In the rows, 128 means zero.
Each row is followed by its group and then its class within the group.
[131 109 116 145 140 106 152 119 141 161 136 141  92 116 106 100 126 129
 139 133 146 117  84 149 107  70 159 165 126  91 120  67 158  73 109 148
 158 180  44 152 133  85 128 126 157 147 128 179 132  77 162 100 142  90
 164 140 123 107 112 113 154 117 130  22 127 159 125 100 170  65 166 149
 167 183  61] -> <50>:ruf
[107 100 120 138 118 120 134 135 137 138 123 158 127 121  88 126 145 152
 143 102 133 121  96 145 130 121 123 137 130  88 126  92 137  99 111 130
 107 147  70 164 136  93 140 126 144 121 140 128 134 111 155 105 147 101
 130 146 123 126 134 127 133 135 122  77 127 135 121  90 152  65 175 121
 170 166 100] -> <50>:Bizo
[133 132 114 139 106 118 105 128 125 129  99 156 111 133 146 115 140 152
 124 146 117 127 136 163 117 107 187 145 161 129 141  98 166 101 151 103
 149 135  92 165 125 110 127 132 135 105 117 140 130  76 130 106 143 106
 177 132 123 108 161 115 142 116 119  74 133 137 126 119 123  97 140 132
 162 171 102] -> <56>:pofab
[130 116 152 134  97  98 115 154 214 130 104 158 109 117 123 116 152 129
 121 116  67 114 153 154 103  90 173 160 121 132 151 104 153 130 112 125
 104 131  67 153 143  94 141 147 125 108 140 141 100 130 149 152 140  56
 186  97 134 141 133 136 147 130 139  95 144 142 124 100  94 123 138 142
  90 182 113] -> <59>:Vokog
[126 119 139 149 125 117 146 143 124 137 116 131 132 130 115 125 148 124
 150 117 110 124 127 143 125 122 134 133 129 161 138 118 125 138 109 133
 150 151 138 120 119 125 109 149 137 132 152 140 136 137 158 159 115 102
 124 125 129 137 139 138 144 130 145 103 145 142 129 108 111 123  97 141
 115 155 134] -> <59>:Vokog
[125 119 148 113  80  95  75 159 145 146  76 179 153 138 146 129 161 141
  88  83  89 140 156 179 147  90 157 123 126  98 150 106 154 152 141 108
 136 108  69 165 136 118 124 154 113  89 122  78 108 101 113 173 142  67
 183 109 118 117 171 102 148 103  84  99 149 154 106  97  93  72 157 118
 123 199 113] -> <56>:pofab
[129 123 148 130  93 124 140 134 143 122  96 164 118 122 158 120 140 138
 162 131 110 134 138 150 131 103 152 151 128 102 161  83 149 150 137 126
 169 148  64 178 113 134 129 119 123 111 137 135 123  99 123 121 142  60
 194 114 113 108 144 117 132 112 120  51 139 144 129 114 142 104 121 152
 157 223 123] -> <56>:pofab
[126 101 124 131  97 133 107 121 147 122 107 152 124 134 162 141 110 127
 112 100 104 119 131 163 147 113 138 157 121 102 144  84 156 117 123 108
 160 124  86 157 156 124 122 143 141 101 139 123 116 130 130 122 122 100
 144 120 143 112 131 114 137 136 118  97 132 129 101 117  97  83 136  86
 115 199 103] -> <55>:nena
[133 121 115 109 135 123 115 131 153 122 147 142 120 135 174 145 134 135
 110 141 147 137 140 138 127 110 184 139 125 126 149 105 139 130 144 113
 148 119 109  97 112 141 139 146 159 115 113 146 100  74 113 139 130  89
 108 138 101 131 135 116 151 123 130 125 116 129 111 125 104 131 133 139
 116 166 122] -> <55>:vos
[132 125 150 125 106 108  36 153 117 121 107 146 104 135 137 137 132 122
  61 115 127 122 148 140  90 120 182 124 134 129 152 100 129 123 131 141
 139 117 125 105 123  85 125 140 139 123 129 123  95 116 122 160 148  81
 151 108 133 147 141 117 146 128 110 134 159 140 128 120 107 152 163 151
  66 117 115] -> <59>:maba
[ 95 128 154 134 113  97 125 180 131 132 115 154 122 139 118 132 125 135
 128 123  80 122 123 141 147 122  76 140 123 158 136 108 144 116 101 131
 131 137 121 129 137 110 139 156 139 124 141 139 119 117 155 145 128  75
  88 207 141 139 137 127 154 114 139  85 145 137 124 116 100 145 127 135
 101 192 131] -> <59>:Vokog
[116 104 100 143 111 158 142 117 109 126 112 159 111 109 152 121 153 140
 144 121 123 118 102 147 117 118 149 158 128  84 114  72 186  92 152 136
 171 148  78 178 124  91 152 111 142 112 140 147 114 111 128 118 151 131
 172 145 137 101 125 126 130 151  99   4 134 158 111 145 166  86 115 132
 131 170  87] -> <56>:pofab
[115 114 148 128 121 122  99 134 133 132 137 145 117 133 107 128 130 140
 114 107 126 129 116 131 134 139 117 130 117 132 147 124 128 131 111 133
 104 142 105 155 138 135 141 131 123 112 122 137 122 126 147 126 123 123
 139 127 136 112 144 112 128 140 149 110 142 134 128 118 116  86 162 101
 119 142 134] -> <50>:Bizo
